Below is a small trained network, with its code and all its weights. Each question gives an input and a class and asks what happens when units are switched off, that is, made to give their printed mean instead of their output.

import numpy as np


def w(rows, s, z=0):
    codes = np.array(rows[::2]) - 128.0
    scale = np.full(codes.shape[1], s)
    scale[-1] = z or s
    return codes * scale


def f(y):
    return y / 2 * (1 + np.tanh(0.7978845608 * (y + 0.044715 * y**3)))


def log_softmax(a):
    a = a - a.max(-1, keepdims=True)
    return a - np.log(np.exp(a).sum(-1, keepdims=True))


def net(x, mask):
    res = np.array(x, float).reshape(1, 7) / 4 @ E
    y = f(res @ A[0][:, :-1].T + A[0][:, -1])
    res = res + np.where(mask, y, B[0][:, -1]) @ B[0][:, :-1]
    return log_softmax(res[-1] @ U[:, :-1].T + U[:, -1])


A, B = {}, {}
E = w([
[63,101,131,145,119,146],'x0',
[107,126,179,97,146,67],'x1',
[124,98,107,9,103,146],'x2',
[197,117,95,110,159,121],'x3',
[112,147,115,195,62,102],'x4',
[198,108,138,153,67,104],'x5',
[132,59,126,184,206,110],'x6',
],0.013)
A[0] = w([
[44,99,116,190,101,136,169],'N0',
[232,80,137,177,121,79,253],'N1',
[80,193,140,40,11,125,178],'N2',
[78,199,147,121,179,155,188],'N3',
[195,41,141,91,192,178,189],'N4',
[145,39,18,130,139,194,218],'N5',
[158,30,232,99,191,61,207],'N6',
],0.011,0.0057)
B[0] = w([
[103,39,178,182,81,10,205],'N0',
[220,129,34,197,171,166,232],'N1',
[202,25,198,102,198,191,252],'N2',
[138,224,255,130,106,99,191],'N3',
[87,156,88,118,146,151,223],'N4',
[82,148,108,88,35,140,223],'N5',
[37,115,67,140,210,134,232],'N6',
],0.011,0.014)
U = w([
[51,184,106,18,21,173,8],'0',
[128,117,196,37,155,166,158],'1',
[232,191,87,199,16,166,163],'2',
[80,114,156,165,42,27,73],'3',
[111,171,49,146,165,131,79],'4',
[76,245,172,99,139,95,242],'5',
],0.011,0.0014)

Each question gives the input, the list of numbers given to net, and the class t.
The units are the neurons (one row each of A and B). Each row of codes is followed by its name. A weight is (code - 128) times the scale printed after its matrix; where a second scale follows, it is the last column's (A, B and U).
mask holds one flag per neuron, in row order. A switched-off neuron (its flag False) gives its mean, the last column of its row in B, instead of its output. The means were averaged over made-up inputs and are rounded, as every weight is.
A unit's drop is (log p(t) with every unit on - log p(t) with that unit switched off) / (log p(t) with every unit on - log p(t) with every unit switched off).
The circuit of an input: a set's keep is (log p(t) with only the set's units on - log p(t) with every unit switched off) / (log p(t) with every unit on - log p(t) with every unit switched off). Starting from all 7 units, units are removed one at a time, each time the one whose removal leaves the highest keep (on an exact tie, the one counted first), for as long as the keep stays at least 0.8.
units of the circuit, in order: the units of the circuit, biggest drop first
unit that matters most: the unit with the biggest drop
top k neurons: the k neurons with the biggest drops, biggest first
drop when u is switched off: that unit's drop, to one decimal
input [-5,-2,-4,6,-4,-2,-6], class 2: unit that matters most => N6
input [5,-8,-3,2,0,-3,-3], class 3: units of the circuit, in order => (N0, N1)
input [3,-8,-1,3,6,-2,7], class 3: top 3 neurons => (N0, N2, N5)
input [0,-4,-8,-6,-4,2,-7], class 3: top 4 neurons => (N1, N0, N4, N6)
input [3,8,2,-1,6,-7,-2], class 1: top 2 neurons => (N2, N5)
input [6,-7,-1,6,-6,4,2], class 0: top 2 neurons => (N5, N4)
input [-3,-5,-7,8,0,-2,4], class 2: top 3 neurons => (N6, N1, N5)
input [6,1,-5,-2,-7,-2,-3], class 5: top 2 neurons => (N2, N3)
input [4,8,7,-6,-3,0,7], class 4: top 2 neurons => (N6, N2)
input [-1,-4,5,8,-6,2,6], class 4: top 2 neurons => (N1, N6)
input [6,3,8,8,1,-8,8], class 0: top 2 neurons => (N5, N1)
input [5,-6,-4,6,7,-1,7], class 2: top 2 neurons => (N1, N6)
input [-5,2,-1,-8,0,7,-4], class 1: top 2 neurons => (N2, N5)
input [-4,2,7,8,-8,-4,6], class 4: units of the circuit, in order => (N6)
input [8,-5,7,1,-4,-4,0], class 0: drop when N5 is switched off => 0.5
input [-8,-8,4,8,-7,-7,-3], class 0: drop when N6 is switched off => 0.0
input [8,2,6,-2,7,-3,-5], class 1: drop when N2 is switched off => 1.6
input [7,4,5,-8,4,-2,-6], class 1: drop when N2 is switched off => 1.9
